Below are the code and all the weights of a small trained network. Each question names an input and a class and asks about switching units off, where a switched-off unit gives its printed mean instead of its output.

import numpy as np


def w(rows, s, z=0):
    codes = np.array(rows[::2]) - 128.0
    scale = np.full(codes.shape[1], s)
    scale[-1] = z or s
    return codes * scale


def f(y):
    return y / 2 * (1 + np.tanh(0.7978845608 * (y + 0.044715 * y**3)))


def log_softmax(a):
    a = a - a.max(-1, keepdims=True)
    return a - np.log(np.exp(a).sum(-1, keepdims=True))


def net(x, mask):
    res = np.array(x, float).reshape(1, 4) / 4 @ E
    y = f(res @ A[0][:, :-1].T + A[0][:, -1])
    res = res + np.where(mask, y, B[0][:, -1]) @ B[0][:, :-1]
    return log_softmax(res[-1] @ U[:, :-1].T + U[:, -1])


A, B = {}, {}
E = w([
[49,126,144,162,213,70],'x0',
[254,67,183,154,104,78],'x1',
[73,97,21,76,84,101],'x2',
[100,169,177,52,117,131],'x3',
],0.011)
A[0] = w([
[97,90,62,141,146,109,147],'N1',
[222,64,124,182,77,159,254],'N2',
[103,164,171,117,169,195,224],'N3',
[129,144,93,217,132,157,216],'N4',
[106,186,118,170,190,133,140],'N5',
[111,83,71,97,92,107,187],'N6',
[225,127,181,162,141,70,177],'N7',
[158,144,56,195,129,145,185],'N8',
[227,70,122,113,75,198,219],'N9',
[76,140,89,140,95,112,139],'N10',
[208,87,129,156,105,147,228],'N11',
[95,67,115,164,148,44,254],'N12',
[55,192,64,70,130,143,244],'N13',
[93,95,154,117,249,127,155],'N14',
[89,164,95,3,81,177,180],'N15',
[135,154,177,182,239,83,188],'N16',
[93,118,48,142,140,95,152],'N17',
[116,120,55,174,186,132,153],'N18',
],0.011,0.0049)
B[0] = w([
[116,98,106,112,173,168,176],'N1',
[211,190,75,168,125,134,248],'N2',
[37,162,184,175,91,98,193],'N3',
[79,144,84,168,178,127,173],'N4',
[61,85,127,146,104,130,173],'N5',
[152,80,63,58,103,141,189],'N6',
[255,184,163,173,191,122,236],'N7',
[112,126,50,159,187,119,173],'N8',
[195,181,78,158,86,106,231],'N9',
[114,123,123,82,185,151,167],'N10',
[218,175,84,184,157,156,217],'N11',
[195,47,162,124,193,144,209],'N12',
[41,127,151,35,139,128,236],'N13',
[99,74,200,156,126,116,197],'N14',
[109,172,123,34,73,104,221],'N15',
[101,78,168,174,133,56,227],'N16',
[117,109,115,102,178,172,185],'N17',
[100,91,114,127,174,146,172],'N18',
],0.01,0.014)
U = w([
[203,241,120,200,129,120,158],'0',
[25,242,162,20,94,128,181],'1',
[150,69,208,176,172,41,172],'2',
[5,85,169,238,126,107,180],'3',
[84,48,119,40,181,202,77],'4',
[112,132,14,168,196,177,136],'5',
[170,127,2,82,11,119,137],'6',
[96,111,96,153,91,160,2],'7',
],0.0082,0.0028)

Each question gives the input, the list of numbers given to net, and the class t.
The units are the neurons (one row each of A and B). Each row of codes is followed by its name. A weight is (code - 128) times the scale printed after its matrix; where a second scale follows, it is the last column's (A, B and U).
mask holds one flag per neuron, in row order. A switched-off neuron (its flag False) gives its mean, the last column of its row in B, instead of its output. The means were averaged over made-up inputs and are rounded, as every weight is.
A unit's drop is (log p(t) with every unit on - log p(t) with that unit switched off) / (log p(t) with every unit on - log p(t) with every unit switched off).
The circuit of an input: a set's keep is (log p(t) with only the set's units on - log p(t) with every unit switched off) / (log p(t) with every unit on - log p(t) with every unit switched off). Starting from the 12 units with the biggest drops (on a tie, the unit counted first), units are removed one at a time, each time the one whose removal leaves the highest keep (on an exact tie, the one counted first), for as long as the keep stays at least 0.8.
units of the circuit, in order: the units of the circuit, biggest drop first
most important unit: the unit with the biggest drop
k most important neurons: the k neurons with the biggest drops, biggest first
drop of u: that unit's drop, to one decimal
input [6,7,-2,-7], class 0: units of the circuit, in order	(N2)
input [-2,3,4,-1], class 6: 2 most important neurons	(N7, N6)
input [2,1,4,-4], class 4: 2 most important neurons	(N9, N7)
input [8,0,-8,2], class 3: units of the circuit, in order	(N3, N5)
input [7,0,2,3], class 3: 2 most important neurons	(N7, N14)
input [2,-8,7,0], class 4: 2 most important neurons	(N17, N1)
input [-3,5,7,-8], class 5: 2 most important neurons	(N8, N6)
input [4,8,-6,5], class 0: 2 most important neurons	(N7, N11)
input [2,-5,6,1], class 4: 2 most important neurons	(N17, N1)
input [6,-5,-2,6], class 3: 3 most important neurons	(N14, N16, N5)
input [-7,4,4,-1], class 0: 3 most important neurons	(N11, N2, N13)
input [-5,-1,0,-2], class 6: drop of N3	0.2
input [-4,-8,8,3], class 1: drop of N2	0.0
input [-7,-7,5,-2], class 1: most important unit	N15
input [0,-1,-2,3], class 1: drop of N16	0.1
